Each row has a name. After each piece below comes the name of the row it's from, unless a question asks for something else. Each question is about the rows just above it. Places in a row count from 1.

nagan: [  0  54 -52  63  54  14   4 -81 -17  68  85  -5]
dusom: [  1  -2  67 -84  20 -64  53 -71   5 -20 -41  65]
Mogoz: [ 39  47  -4 -35  24   8  69  34  -7  -4 -54 -24]
[-5] is at row and place	nagan, 12
Row and place of [5] in the named rows:	dusom, 9
[-52] is at row and place	nagan, 3
[-81] is at row and place	nagan, 8

beze: [-34  28 -38  16   3  11 -45]
fus: [-49 -18   1 -22  30  40  11]
Vubam: [-48  10 -19  14 -50 -16 -37]
pugi: [-16   2  -9   3   2  29  76]
Row and place of [10] in the named rows:	Vubam, 2
Where in the named rows is [-38]?	beze, 3
Row and place of [-50] in the named rows:	Vubam, 5

vitis: [ 10  32  10 -30  24  17 -20 -32 -29  38 -25 -18 -14   2 -12   3 -17 -14
 -18 -48 -33 -12]
kenu: [-28 -41  -3 -65 -13  62  -7  -8  18  -3 -17  36   7  -3  38   2 -15 -11
 -30 -29  -6  24]
Fali: [ 42   5   2  48  30   5  15   2 -36  -8  -2  11  65 -11 -45 -48  51  26
 -72   4  14  34]
mot: [ 10  32  10 -30  24  17 -20 -32 -29  38 -25 -18 -14   2 -12   3 -17 -14
 -18 -48  42  -9]
Kor: [-66  21 -10  34  -8  31  32   8  19   0 -22 -11  16 -58   7 -33  -9  -2
  38 -57   4 -13]
pera: [ 10  32  10 -30  24  17 -20 -32 -29  38 -25   5 -87  35  13 -38  -5  -8
 -60  16  -1   5]
zof: [ -3   2  15 -34  12  36 -18  -6 -14 -19  21  45 -71  16 -22 -26  -3  19
  11  -5  28 -14]
which: [-28 -41  -3 -65 -13  62  -7  -8  18  -3 -17  36   7  -3  38   2 -15 -11
 -30 -29  -6  24]	kenu
Row and place of [12] in the named rows:	zof, 5

Lig: [  6   3  28 -20  16  -5  29   0  10  20  -3  -7  27  -7  16 -16  -6]
dop: [ -7  23   3  13 -29   4  14 -22  -5  39 -64 -15   2 -33   3   2   0]
bedeb: [  3  11  34  29  10  29  42   6   8 -17  10   3   1  -1   7 -18   7]
leke: [-27  13  10  11  -4   3   0  -3  -1  16  -8   3 -13 -37 -27  14  21]
Where in the named rows is [-15]?	dop, 12
Where in the named rows is [28]?	Lig, 3

gizo: [ 23   5 -17   0  25  -7  -4  10  30  16   6   4   3 -13   1   5 -13 -12
 -14   5  18  14   4  16 -18  13 -14   2 -14  16  -5]
kaz: [ 12   4 -10   7  -4  -6   3   3   5   1   3   2  -1   1  -9   3   4 -11
  -1  -1   5   7   0  -2  -3  -2 -13  -4   0  -7   2]
Borut: [10  3 -7  4 -1 -3  1  2  8  1  2  6  3 -4 -5  3  2 -9 -5  2  6  5 -4  2
 -5  0 -6 -3 -1 -5  1]
zime: [ 21   5 -15   0  22  -5  -4   8  29  13   4  36   6 -16   2   5 -11 -11
 -16   7  17  13   0  17 -18  11  -9   2 -12  13  -4]
sena: [-40  -7  36   6 -58  18   9 -25 -53 -40 -16 -82  10   9  -1  -4  36  16
  12  -1 -33 -28 -32 -24  30 -32  46  -8  34 -48  13]
mamuk: [ 18   5 -18  11  -9 -13   6   6   1   2   7  -1 -10  13 -20   3   5 -17
   8  -7   5  11  10 -11   1  -3 -32  -8   0 -10   4]
paku: [-22  -4  22  -4 -14  14  -1 -12 -16 -15 -10 -25  10  -7  12  -2  10  14
  -3   5 -13 -15 -19   0   8  -9  35   1  11 -11   2]
The row with [ 21   5 -15   0  22  -5  -4   8  29  13   4  36   6 -16   2   5 -11 -11
 -16   7  17  13   0  17 -18  11  -9   2 -12  13  -4] is	zime
which: [ 18   5 -18  11  -9 -13   6   6   1   2   7  -1 -10  13 -20   3   5 -17
   8  -7   5  11  10 -11   1  -3 -32  -8   0 -10   4]	mamuk
Row and place of [21] in the named rows:	zime, 1

